Below is a small trained network, with its code and all its weights. Each question gives an input and a target symbol and asks what happens when units are switched off, that is, made to give their printed mean instead of their output.

import numpy as np


def w(rows, s, z=0):
    codes = np.array(rows[::2]) - 128.0
    scale = np.full(codes.shape[1], s)
    scale[-1] = z or s
    return codes * scale


def norm(h):
    return h / np.sqrt((h * h).mean(-1, keepdims=True) + 1e-5)


def f(y):
    return y / 2 * (1 + np.tanh(0.7978845608 * (y + 0.044715 * y**3)))


def softmax(a):
    e = np.exp(a - a.max(-1, keepdims=True))
    return e / e.sum(-1, keepdims=True)


def log_softmax(a):
    a = a - a.max(-1, keepdims=True)
    return a - np.log(np.exp(a).sum(-1, keepdims=True))


def net(x, mask):
    ids = ['ΛΞΦαγζημστψω'.index(c) for c in x.split()]
    T = len(ids)
    res = E[ids] + P[:T]
    u = 0
    for l in range(2):
        q, k, v = (norm(res) @ M[l].T for M in (Q, K, V))
        z = softmax(np.where(np.tri(T) > 0, q @ k.T / 2**0.5, -1e9)) @ v
        res = res + np.where(mask[u], z, O[l][:, -1]) @ O[l][:, :-1]
        u += 1
        y = f(norm(res) @ A[l][:, :-1].T + A[l][:, -1])
        res = res + np.where(mask[u : u + 4], y, B[l][:, -1]) @ B[l][:, :-1]
        u += 4
    return log_softmax(norm(res)[-1] @ U[:, :-1].T + U[:, -1])


Q, K, V, O, A, B = {}, {}, {}, {}, {}, {}
E = w([
[170,107,202,164,90,108,125],'Λ',
[255,172,90,124,130,111,78],'Ξ',
[25,67,157,115,94,133,152],'Φ',
[122,134,47,74,82,153,102],'α',
[137,134,24,73,88,136,105],'γ',
[120,110,77,123,180,187,48],'ζ',
[120,138,72,79,124,174,37],'η',
[42,75,151,134,105,128,132],'μ',
[197,209,91,82,118,81,81],'σ',
[17,149,136,156,141,79,183],'τ',
[26,130,87,194,147,95,148],'ψ',
[102,49,154,90,157,226,248],'ω',
],0.019)
P = w([
[103,8,141,86,126,36,74],'0',
[125,52,154,88,113,66,74],'1',
[128,72,143,86,120,78,72],'2',
[133,90,126,81,121,94,81],'3',
[139,108,118,85,125,104,86],'4',
[147,127,116,90,138,113,94],'5',
[141,140,111,94,152,135,104],'6',
[145,157,111,98,157,152,117],'7',
[154,179,115,103,154,173,134],'8',
[150,198,116,108,155,191,148],'9',
[143,221,119,113,149,210,161],'10',
],0.014)
Q[0] = w([
[80,44,250,224,83,126,213],'L0H0',
[174,151,90,145,75,240,111],'L0H0',
],0.012)
K[0] = w([
[182,6,171,97,102,106,117],'L0H0',
[176,197,133,126,157,156,143],'L0H0',
],0.014)
V[0] = w([
[111,100,69,255,113,158,110],'L0H0',
[108,151,76,63,99,211,76],'L0H0',
],0.0088)
O[0] = w([
[181,121,94,158,3,177,101,2],'L0H0',
[148,43,197,88,127,208,108,214],'L0H0',
],0.011,0.0035)
A[0] = w([
[224,109,242,77,91,136,76,229],'L0N0',
[12,78,117,52,113,219,45,240],'L0N1',
[186,94,133,114,1,169,77,4],'L0N2',
[63,64,200,169,183,73,174,165],'L0N3',
],0.0086,0.0038)
B[0] = w([
[21,84,2,132,172,102,131,208],'L0N0',
[155,211,98,169,150,39,149,246],'L0N1',
[179,32,42,114,34,224,63,142],'L0N2',
[3,41,127,107,68,161,133,182],'L0N3',
],0.0083,0.012)
Q[1] = w([
[147,152,52,10,209,79,65],'L1H0',
[135,94,152,247,88,93,170],'L1H0',
],0.014)
K[1] = w([
[136,201,102,89,154,223,161],'L1H0',
[86,94,104,143,97,3,97],'L1H0',
],0.011)
V[1] = w([
[47,191,102,130,114,99,78],'L1H0',
[65,69,140,126,139,152,245],'L1H0',
],0.011)
O[1] = w([
[158,148,223,42,98,179,148,255],'L1H0',
[130,161,10,94,250,130,82,123],'L1H0',
],0.011,0.0082)
A[1] = w([
[137,67,87,158,2,100,131,2],'L1N0',
[109,227,174,23,173,76,79,3],'L1N1',
[51,97,132,86,191,118,197,253],'L1N2',
[84,139,108,64,104,202,187,235],'L1N3',
],0.011,0.0046)
B[1] = w([
[156,168,116,216,204,221,149,148],'L1N0',
[238,138,83,199,227,254,152,213],'L1N1',
[60,188,236,140,89,160,208,251],'L1N2',
[130,59,187,121,163,77,118,210],'L1N3',
],0.0097,0.015)
U = w([
[129,68,142,127,133,135,86,108],'Λ',
[132,113,147,159,146,100,115,57],'Ξ',
[99,34,119,238,152,150,103,113],'Φ',
[96,255,66,114,161,80,38,252],'α',
[151,123,162,153,222,214,220,16],'γ',
[201,235,184,79,93,40,92,163],'ζ',
[116,130,128,154,128,122,123,58],'η',
[114,179,91,149,11,183,103,244],'μ',
[155,88,167,210,181,14,107,130],'σ',
[144,71,71,128,104,100,217,113],'τ',
[100,45,165,90,122,201,43,51],'ψ',
[20,89,152,160,106,98,205,229],'ω',
],0.009,0.0046)

Each question gives the input, a string of symbols that net reads in full, and the target symbol t.
The units are the heads (2 rows each of Q, K, V and O) and the neurons (one row each of A and B). Each row of codes is followed by its name. A weight is (code - 128) times the scale printed after its matrix; where a second scale follows, it is the last column's (O, A, B and U).
mask holds one flag per unit, layer by layer, with each layer's heads first. A switched-off unit (its flag False) gives its mean, the last column of its rows in O or B, instead of its output. The means were averaged over made-up inputs and are rounded, as every weight is.
A unit's drop is (log p(t) with every unit on - log p(t) with that unit switched off) / (log p(t) with every unit on - log p(t) with every unit switched off).
The circuit of an input: a set's keep is (log p(t) with only the set's units on - log p(t) with every unit switched off) / (log p(t) with every unit on - log p(t) with every unit switched off). Starting from all 10 units, units are removed one at a time, each time the one whose removal leaves the highest keep (on an exact tie, the one counted first), for as long as the keep stays at least 0.8.
circuit, biggest first: the units of the circuit, biggest drop first
most important unit: the unit with the biggest drop
top k neurons: the k neurons with the biggest drops, biggest first
top k neurons in layer l: the k neurons of layer l with the biggest drops, biggest first
input Ξ Λ η η η σ, target γ: most important unit -> L0H0
input Ξ ψ Φ Ξ Φ Φ σ Ξ ω τ ζ, target α: top 2 neurons -> [L0N1; L1N2]
input σ μ σ η α α η η, target ψ: top 2 neurons -> [L0N2; L1N2]
input μ ψ ω Λ μ, target γ: circuit, biggest first -> [L1H0; L0N0; L1N1; L0H0]
input η σ σ η ω Ξ Ξ μ η σ ω, target ω: top 3 neurons -> [L1N1; L1N2; L0N3]
input η σ μ ψ ψ Ξ Ξ τ ζ η α, target ψ: top 3 neurons -> [L0N2; L1N2; L1N1]
input η ψ σ Φ Λ γ Ξ η α ζ, target ψ: top 4 neurons -> [L1N1; L0N0; L1N2; L1N0]
input σ α σ η Ξ η, target ψ: top 4 neurons -> [L0N2; L0N0; L1N2; L1N1]
input Ξ Λ Ξ Λ Φ ω σ α, target α: top 2 neurons -> [L0N1; L0N0]
input μ η Ξ σ Φ η σ σ τ σ, target ζ: circuit, biggest first -> [L1H0; L0H0; L1N2]
input ψ ζ ψ, target γ: top 4 neurons -> [L0N0; L0N2; L0N3; L0N1]
input σ τ η η, target ζ: circuit, biggest first -> [L1H0; L0N1]
input σ σ γ τ γ, target ζ: top 3 neurons -> [L0N0; L1N2; L0N3]
input σ μ η Λ, target ω: top 2 neurons in layer 0 -> [L0N0; L0N3]
input α σ σ Λ ψ σ, target μ: circuit, biggest first -> [L0H0; L0N2]
input Λ σ η, target γ: top 2 neurons in layer 0 -> [L0N1; L0N0]
input Λ τ ζ, target ζ: top neuron in layer 1 -> [L1N2]
input ψ η μ Λ σ η ψ Λ Φ η Ξ, target ψ: top 4 neurons -> [L0N1; L0N0; L1N1; L1N2]
input ψ Φ ζ, target μ: top 2 neurons in layer 1 -> [L1N3; L1N1]
input Λ ω η α η Λ ω η, target α: top neuron -> [L0N0]
input ψ α ψ ω ψ, target γ: top 2 neurons -> [L0N0; L1N1]
input γ γ σ α Λ ψ Ξ ζ, target μ: circuit, biggest first -> [L0H0; L1N1]
input Λ ζ Λ ζ, target Φ: top 2 neurons in layer 1 -> [L1N0; L1N2]
